Each row has a class, written after it.
[-15 -23  36  68  19  -1  29  17   3 -50  -4  43  28 -45  20  26   7 -41
 -27  22 -19  21 -52  16  73 -15   1   1  72  -1  43 -20  64  49  19  21
  29 -43 -61 -35  28] => D
[-85 -64 -22  16  36 -11  94 -64 -41 -81 -31 -29 -26 -17 -37 -60  79 -43
  38   6 -11  27  21 -32  14 -11  40  26 -57  56  56 -19  21  -9  -4 -23
 -12 -32 -30  -6 -36] => D
[ 14   0  77  57   9  72 -51   5 -57  12 -48  -1 -17 -16 -17 -29  33 -35
 -24 -49 -14  10 -54 -69 -25  14   2 -24  16 -54  34   0  36  34  -4 -37
 -49 -27 -17 -15 -14] => N
[-30  76 -86  11  69  31  -3 -30 -18  10 -10 -24 -10  11   9 -29  14  19
 -28  37 -10   3  24  -7   6 -11 -10  27 -30 -54 -69  17  67 -29  -1  26
 -15 -19   3  14  17] => V
[  4  28 -12   5 -19  99  38  18 -47 -57  -4   1   4 -18   3 -18   4 -13
 -61  51 -18 -35  78 -52 -11 -22  45 -33  26   0 -31 -16 -16 -19  -9  -1
  13 -22  29  57  13] => B
[-76 -48 -41  38  41  14  77 -51 -35 -70 -26 -31 -28   3 -23 -87  83 -30
  25  13 -22  28  11 -15  19  -7  18  28 -33  17  35 -31   8   4  -6  -9
 -39 -29 -28   7 -14] => B
[-70 -66 -41  24  40 -14  93 -55 -33 -70 -29 -18 -43  -2 -43 -46  87 -41
  42   1 -21  15  -7 -28  17   1  27  37 -56  37  51 -34  28  -4  -4 -25
 -21 -33 -12   2 -33] => E
[ 14 -13  76  69  27  63 -46  11 -61  14 -22  -8 -14 -11 -14 -26  44  -8
   2 -26 -11   8 -54 -67   9  15  11 -27   0 -31  40   3  53  26 -15 -41
 -12 -43 -41 -15   7] => S
[-12  87 -58   3  55  13   2 -15 -35  22  -8 -48   4  15  23 -37  13  23
 -28  42  -1 -19  13   4  23 -27 -24  -3 -29 -60 -65  17  63 -21  -7  21
   0 -38 -18   5  20] => S
[  6 -18  42  67  14  19 -36  -7 -48  -6 -27   9 -17 -12 -21 -28  52 -19
  26 -36 -36  23 -36 -92 -33  17  48  -4  14 -18  12 -32  44  56 -30 -49
 -13 -24 -18 -29 -19] => W
[ 22   9  98  50  -3  86 -30  -5 -52  -5 -22 -16  -8  -7 -13 -36  31 -16
  -5 -33  17   7 -35 -74  -8   5  14  -8   1 -28  36  -1  45  31 -24 -41
 -35 -42 -26 -22 -11] => D
[  9 -19  61  93  35  55 -49  -1 -41  23 -39  17 -23 -19  -6 -29   9  -4
  19 -27  -1  14 -35 -81  -8   4  15   9 -15 -39  49 -24  31  33  -9 -47
 -31 -26 -25  -7  14] => R
[ -1   4 -34  14 -14  86  47  14 -63 -66 -11   2  -9 -21   0 -27  10  -5
 -63  30 -32 -20  92 -57  -7  -5  61 -27  -7  27 -22 -19   2 -24 -12 -29
  18 -16  24  57  15] => X
[-57 -85 -36  41  36 -18  97 -57 -27 -60 -28 -29  -7 -24 -42 -76  79   9
  29  -1 -55  24   8 -28   6  -9  58  14 -43  39  47 -47  23  24  16 -41
  -3 -33 -16  -2 -27] => W
[-11  36 -22  24  -2 114  37  15 -45 -67 -13 -15 -16 -34   0  -5 -27 -14
 -71  17 -26  -9  81 -52  -9 -21  50  -9  15  15  -8 -10   9 -12 -18 -10
  19 -21  42  58  28] => V
[ 17  38  13  18 -31 105  28  22 -59 -37 -18   4   6 -20   1 -32  -4 -39
 -88  48  13 -35  92 -48 -12 -23  71 -40 -10  24   0 -21  12  -9 -28 -29
  20  -6  21  39   4] => X
[ -2 -37   1  96  20  -1  33  23 -36 -38   4  40  11 -29  20   5  50 -26
 -46  12 -38  49 -49  15  55  -6   9  20  56   2  46 -21  67  59  22  -1
  11 -25 -61 -29  36] => X
[-20  81 -78  -9  61  25   6 -37  -3  10 -10 -31  -3  -6  17 -68  16  27
  -8  51 -14   0  27 -12  -3 -27   2  18 -45 -59 -57  18  53 -12  -5  14
 -13 -19  14 -10   0] => W
[  7 -27  -4 109  36  -8  23  28  -6  -7  -7  56  11 -30  16  37  24 -19
 -39  35 -37  31 -49  15  67 -13  -4   6  48 -30  34 -31  60  45  37   2
  32 -21 -76 -26  45] => R
[ 17   5  59  65  12  73 -39  -2 -61   9 -28  -6 -24   4 -20 -52  55 -23
  -4  -9  -6  11 -39 -76 -29  11   8 -26   6 -43  10  -2  37  57 -28 -29
 -46 -41 -33  -8   1] => B
[-76 -58 -34  37  44  -7  80 -41 -53 -55 -32 -48 -36  -3 -32 -57  91 -26
  21   0 -31  28   1 -14  29  -4  25   7 -52  39  58  -7  22  -4  -9 -32
  -9 -42 -45   0 -16] => S
[-79 -58 -48  31  46  -6  67 -54 -16 -70 -31 -30 -36 -24 -36 -79  93 -20
  24  -1 -30  40   4 -22   9  -9  49  37 -57  29  54 -21  17   4 -12 -35
 -27 -23 -17 -14 -29] => W
[ -1  30  27  20  -8 107  29  14 -30 -38 -21  16  -8 -40  -8 -10 -27 -39
 -62  22   7 -16  68 -42  -1 -24  58 -19   6  34  28  -3   5 -11 -27 -26
  23 -19  42  42  14] => V
[  9 -25  66  75  41  51 -51   6 -38  25 -45  35 -22  -7 -15 -31  33 -15
  16 -23  -6  15 -39 -79 -14  18  11  -6 -25 -34  40  -6  40  24 -12 -49
 -26 -31 -34  -5   6] => R
[-68 -57 -30  38  24  -3  91 -53 -55 -62 -39 -31 -13 -33 -33 -65  53 -27
 -14 -23 -51  13   9 -27   1 -17  33  12 -18  11  26 -53  17   6  25 -28
 -11 -30 -17  15 -15] => N
[  9   7  63  58  -8  32 -26  -9 -66  26 -45  -2 -20  -7 -22 -11  25 -48
 -10 -57 -27  -1 -42 -84 -39  10  30 -37  28 -35   0 -37  48  54 -19 -45
  -8 -30 -21 -13 -13] => N
[-73 -59 -43  37  45   1  84 -58 -36 -61 -27 -31 -39  -6 -31 -80 100 -33
  32  17 -21  25   1 -17  24 -11  33   7 -34  23  35 -28  16  15  -2 -20
 -28 -34 -38  -2 -15] => B
[ -4  -7  47  69  13  31 -30  -7 -63   7 -44   1 -27 -14 -20  -1  18 -53
   4 -46 -25   9 -42 -82 -34  13  26 -21  29 -35  13 -28  39  50 -17 -37
 -19 -24 -20 -16 -12] => N
[ -6 -19  12  87  24   4  33  14  -5 -47  -1  38  14 -42  17  32  37 -16
 -44  17 -48  30 -70  24  82  -7   7  14  72  -3  33 -29  87  47  60  13
  35 -40 -57  -7  44] => L
[-58 -63 -37  20  33  -5 101 -52 -34 -68 -25 -35 -37  10 -40 -48  88 -32
  59 -12  -7  17  -2 -13  35   1  24  16 -37  32  56 -25  26   1  -1 -33
 -16 -36  -9 -15 -39] => E
[ 20 -11  55  70  22  56 -38 -14 -55  15 -35   6 -24   1 -19 -42  56 -26
  22  -8  -1  12 -53 -85 -17   9  20 -23   2 -28  34  -6  38  51 -22 -30
 -49 -38 -27 -12   2] => B
[ -9 -18  40  75  22   3  48  15  -4 -54  -9  35  27 -48  25  12   4 -43
 -36  30 -16  15 -47  13  68 -29  11   8  68   7  47 -27  69  64  17  19
  33 -55 -56 -27  35] => D
[-48  84 -78   7  65  30 -13 -46 -15  27 -13 -17 -10  18  23 -42 -10 -11
 -19  52   1  10  39 -23   0 -10 -27   9 -59 -44 -69  47  49 -25 -11  26
  -3  -8 -18   7  27] => U
[-80 -61 -35  51  32  -5  79 -46 -37 -58 -33 -37 -16 -34 -35 -43  37 -20
   1 -28 -35  20   2 -16   6 -13  29  21 -15  13  39 -51   6   6  22 -23
 -16 -19  -6  12 -15] => N
[ 11  32 -16   6 -17  91  45  12 -52 -55 -12   1  -5 -25  -6 -36   5 -13
 -63  58 -18 -37  80 -56 -17 -27  50 -45  20   7 -35 -15 -11   2 -18  -1
  17 -36  21  53  17] => B
[-43  89 -56  -7  69  39 -16 -47 -11  35 -18 -18  -8   6  11 -30  23  14
 -21  47   6   6  14 -14  25   4 -19  13 -61 -48 -59  43  67 -37  16  39
   4 -19   1  19  17] => L
[ -2   8 -21  29   4  75  29  21 -23 -44 -21  20  -3 -35   3  -2 -38   0
 -54  40 -27 -34  89 -61  -3 -19  44 -23 -17  19 -17 -24 -13 -37  -6 -18
  38 -13  27  69  27] => R
[  8  27 -17  -6 -19  85  49  25 -34 -68  -6  10 -18 -17 -11   7 -12 -17
 -52  27 -28 -39  68 -56 -16  -2  32 -14  -3  12 -26 -23   0 -24 -12 -12
  18 -21  42  59   8] => E
[-10 -43  12  93  36 -14  33  23 -20 -43 -20  49  19 -29  30  -5  32 -48
 -48  22 -41  23 -46  13  61  -6  16  -1  49  14  29 -40  79  73  13   8
  28 -39 -63 -12  38] => X
[-18  78 -69  -9  72  51  24 -33 -28  16  -9 -25 -20  21   9 -27  13  20
  -4  54  -6 -13  25 -37   9  -1 -23  23 -60 -67 -57  24  60 -21   5  39
  -4 -23  11   7   5] => E
[ 11  18 -30   5   4  85  65  15 -47 -67 -15  -9 -15 -15  -5   9  -2 -19
 -39  48 -32 -49  70 -65 -15 -14  57 -35   5   5 -29 -24  15 -10   4 -14
  27 -27  43  58  -3] => E
[-13 -45   2  99  29   7  34  24 -24 -56 -10  35  16 -36  33   5  23 -31
 -42  14 -37  24 -41  12  76 -12  17   6  45  23  32 -35  68  64  13  11
  32 -29 -53 -15  48] => X
[ 20   5  86  42   5  71 -33  -8 -56   6 -23 -14 -18 -15 -25 -24  56 -28
   4 -21  10  16 -40 -73 -16   4  21 -30   4 -35  41   4  54  38 -11 -44
 -32 -35 -33 -35 -27] => D
[ 16 -10  65  52  17  53 -40   9 -54   2 -33  21 -31   8 -30 -10  49 -34
  10 -23  -4   0 -45 -91 -31  32   9  -2 -12 -29  27 -14  50  32 -17 -33
 -36 -29 -12  -2 -17] => E
[-25  72 -73   8  48  25   5 -43 -17  19  -6 -24   0  19  21 -30   7  11
   0  54  -5 -19  30  -5  10 -25  -8  -3 -42 -35 -77  22  52 -15   7  13
   6  -7 -14 -11   9] => U
[  7  -8  48  50  33  81 -39  -9 -53  11 -46 -11 -29  -5 -11 -25  34 -33
  -9 -41 -16  16 -51 -78 -15  17  17 -17   7 -63  39  -5  38  22   8 -26
 -46 -20 -16 -11  -7] => N
[-81 -62 -40  27  39  -7  71 -49 -18 -69 -28 -18 -19 -19 -32 -93  88 -24
  20   3 -20  36  15 -15  13  -7  45  33 -53  43  48  -8  15  -5 -16 -35
 -13 -31 -15  -8 -18] => W
[-17  99 -67  -4  59  12   6 -22 -45  27 -11 -37  -6  12  15 -54  31  24
 -32  51 -13  -8  21  -8   6 -22 -17   1 -31 -67 -65  22  64 -17 -11  24
  -3 -44 -24   0  12] => S
[ -8 -10  53  68   3  29 -40  -9 -68  17 -32  -2 -26   0 -32   5  45 -28
  13 -57 -31  17 -43 -80 -38  17  33 -18  24  -7  -5 -19  64  67 -35 -43
 -10 -38 -25 -13  -9] => V
[  8 -17  -2  66  23   9  55  22 -22 -54  -1  47   3 -24   8  40  38 -32
 -32  19 -51  18 -63   1  61  -6  -8  16  65 -27  31 -37  79  51  34  14
  19 -44 -49 -18  24] => E
[-42  74 -61 -11  68  27   1 -49 -13  21 -20  -4 -12   2   2 -35  22  18
  -8  50  -7   6  14 -21  18   6 -12  19 -61 -32 -51  40  66 -30  12  36
   8 -30  -1  18  15] => L
[ -6 -12  -4  82  24  13  35   6 -18 -36 -10  31   2 -30   4  29  45 -29
 -44  17 -52  53 -64  15  68   0  -2   7  46   0  45 -11  84  59  48  20
  29 -43 -55  -6  43] => L
[  5  -9  11  65  16 -14  50   3 -25 -36   2  33  11 -39   9  26  52 -34
 -43  28 -42  36 -53   4  63 -16   6  -1  72 -23  30 -29  80  51  38   7
  25 -38 -82 -40  18] => D
[ -8 -36  -1 101  20 -23  22  15  -1 -44 -14  65  28 -26  21  31  -3 -65
 -22  28 -44  23 -55  14  50 -18   5 -17  67  30  26 -26  73  76  16   6
  42 -35 -66 -25  44] => U
[  2 -14   3  94  32 -13  38  30 -33 -31  -5  21  11 -24  17  18  43 -22
 -46  25 -57  31 -61  19  71  -8 -10  -7  69 -18  43 -17  76  52  28   2
  27 -48 -85 -27  38] => S
[-69 -68 -31  52  45 -17  82 -50 -23 -60 -23 -29 -12 -34 -34 -79  79  -2
  11 -11 -44  34   6 -25  14 -12  57  21 -39  28  36 -54  30  22  11 -38
   6 -25 -15   3 -16] => W
[ 11 -16  48  94  12  39 -43   1 -61  31 -40  13 -19   3 -12   9  23 -20
  32 -40 -20  13 -25 -90 -20  14  20 -23  -7 -19   4 -25  27  46 -27 -55
  -1 -22 -25  -8   4] => R
[-34  61 -67  -1  81  15 -12 -38   9  27 -11  -8   0  -2   9 -63  22  31
 -11  59 -11   4  20 -20   3   2  -7  23 -62 -56 -56  38  48 -30  -4  19
  -8 -12   2  -5   6] => W
[ 17  52  36   5 -32 104  48  12 -49 -54 -18 -18   7 -27  -1 -13  -8 -46
 -68  47  29 -39  90 -48  -1 -37  63 -48   8  18   1  -9  -1  -8 -27 -23
  27 -24  20  24 -12] => D
[-69 -58 -22  54  34 -22  86 -46 -67 -59 -23 -38 -19 -21 -29 -54  73  -6
  15 -23 -47  35  -5 -31  24 -15  31  35 -27  33  54 -52  20  13  -5 -28
  -3 -45 -39   7  -7] => S
[ -4 -15   4  97  20   6  17  24 -11 -39   1  54  15 -21  23  28  28 -56
 -52  29 -43  41 -56  15  47 -16  -1   3  67   1  32  -4  74  58  27   3
  23 -22 -73 -27  41] => U
[ 12 -23  45  77  23  65 -37  -5 -73   4 -34 -11 -20  12   5 -36  60 -27
  14 -36 -13  28 -37 -72  -7  20  27 -14  -2 -25  35 -12  56  46 -14 -47
 -42 -21 -24 -16  -4] => X
[ 16  55  11   0 -21  84  33  19 -34 -51 -25  30 -10 -18 -15  -6   6 -53
 -69  51  16 -52  63 -62 -11 -17  54 -16   5  13  -3 -15  11 -26 -46 -20
  11 -34  39  40 -16] => E
[-78 -64 -42  59  34 -15  81 -65 -42 -60 -29 -17 -21  -6 -24 -54  62 -40
  23  -5 -47  32  11 -31   2 -11  37  18 -37  49  27 -34  20  16   1 -44
  -6 -26 -34  10  -9] => U
[-27  70 -79  16  59  26  15 -30 -28  -6 -13 -36  -1  12  36 -59  14  30
 -19  42  -3 -18  48  -3  30 -16  -5  17 -44 -44 -75  -8  62 -23   0  13
 -11 -15   2   9   9] => X
[-79 -88 -39  35  41  -9  75 -47 -42 -64 -27 -24 -25   2 -26 -71  96 -43
  20  -5 -19  34  19  -9  23  10  39  15 -64  52  46 -25  22  -8  -5 -35
 -14 -14 -25   7 -26] => X
[ -8 -27   7  88  25   3  33  23  -4 -52  -8  36  12 -31  19   5  11 -27
 -28  36 -38  15 -58  15  60 -18 -13   7  71  -5  22 -28  50  78   8  32
   7 -51 -58 -14  47] => B
[ -6  -6  50  74  10  37 -37  -9 -59  13 -41  -7 -37  -3 -30   2  34 -35
  12 -49 -35  24 -43 -84 -39  17  25 -18  12   0  20 -10  66  74 -39 -41
 -20 -36 -21 -12 -10] => V
[ -4 -11  54  75 -11  17 -49 -13 -65   5 -32   9 -16   9 -15  -9  31 -58
  29 -42 -30  17 -33 -79 -48  13  17 -31  14   9 -12 -11  30  72 -47 -56
 -15 -22 -38 -28 -17] => U
[ -4  27  -9   3 -18 104  40  20 -47 -53 -26  -7  -8 -40  -5 -11 -24 -26
 -97  27 -28 -41  81 -54 -10 -15  36 -45   9  -2 -25  -2 -10 -32   5  -9
  29 -19  28  59  16] => N
[  8 -17   1  77  33  -5  32  26 -17 -27 -20  45  12 -39  13  29  33 -51
 -72  22 -50  25 -75  22  47 -17   1  -7  80 -40  34 -26  73  58  51  21
  13 -31 -64 -26  31] => N
[  7  35  11  18 -18 107  32  13 -45 -38 -16  -1  -1 -27 -13 -15 -13 -39
 -76  27   9 -21  70 -44 -10 -28  65 -29  17  23  11  -1  22 -10 -26 -23
  27 -27  31  43  16] => V
[ 11  -8  63  50  16  63 -43  -1 -55  16 -50   3 -24 -10 -21 -20  30 -35
 -31 -35 -18  -1 -50 -82 -29  16  10 -23 -10 -40  23  -2  46  27   0 -26
 -34 -27 -26   0  -1] => N
[ -1 -40 -10  93  28  -8  41  18 -42 -43  -1  49  19 -22  24   4  45 -38
 -36  19 -33  43 -46  13  65  -7  16  14  62   0  39 -23  74  54  18  -1
  19 -32 -65 -29  44] => X
[-35  82 -60 -18  64  41  24 -54 -26  20 -18 -47  -8   3  11 -37  10  15
 -14  62  15  -9  43 -27  16 -21 -10  -4 -62 -53 -54  37  60 -23   4  36
   2 -31  -9   2   5] => D
[-31  70 -55 -28  74  30 -15 -33   8  31 -18   5   3   1   6 -78  24  19
 -36  58   9  10  31 -20  10  -1 -21  20 -87 -50 -48  52  54 -41 -13  35
   1 -22  -1   5  15] => W
[ 26  56  29  21 -18  96  34  25 -67 -23 -17  -6  12 -22   4 -33   5 -43
 -82  46   7 -31  62 -43   3 -35  61 -54  20   2  13  -5  18 -11 -26 -34
  35 -41   3  30  13] => S
[ -4  23 -31  29   0  82  40   9 -42 -67 -12   7  -6 -16   3 -13 -21 -43
 -52  45 -36 -13  82 -58 -36 -21  56 -33  13  25 -21  -2   2  -2 -13 -27
  23 -16  15  46  16] => U
[-81 -62 -46  58  36 -19  68 -64 -38 -61 -29 -14 -28  -1 -21 -48  79 -58
  39  -1 -33  40   9 -22  13 -10  36  14 -40  56  38 -23  19   3   0 -47
 -10  -9 -34  -9 -21] => U
[-74 -57 -39  45  47 -24  73 -46 -58 -53 -29 -31 -28  -3 -33 -63  92 -32
  33  -3 -31  32  -8 -17  21  -6  32  16 -46  36  53 -25  31  -5  -5 -38
 -13 -37 -48  -6 -11] => S
[-68 -83 -47  54  42  -4 103 -63 -50 -64 -27 -27 -13  -4 -39 -75  87 -21
  41  17 -43  20  -1 -27   6 -10  40   5 -31  36  32 -38  19  28   7 -24
 -20 -47 -25  14 -11] => B
[-79 -61 -47  25  46  -8  87 -61 -29 -55 -31 -25 -38   0 -36 -84  98 -37
  27  24 -17  22   5 -19  15  -9  34  12 -54  38  37 -20  17   3  -5 -13
 -27 -35 -33  11 -13] => B
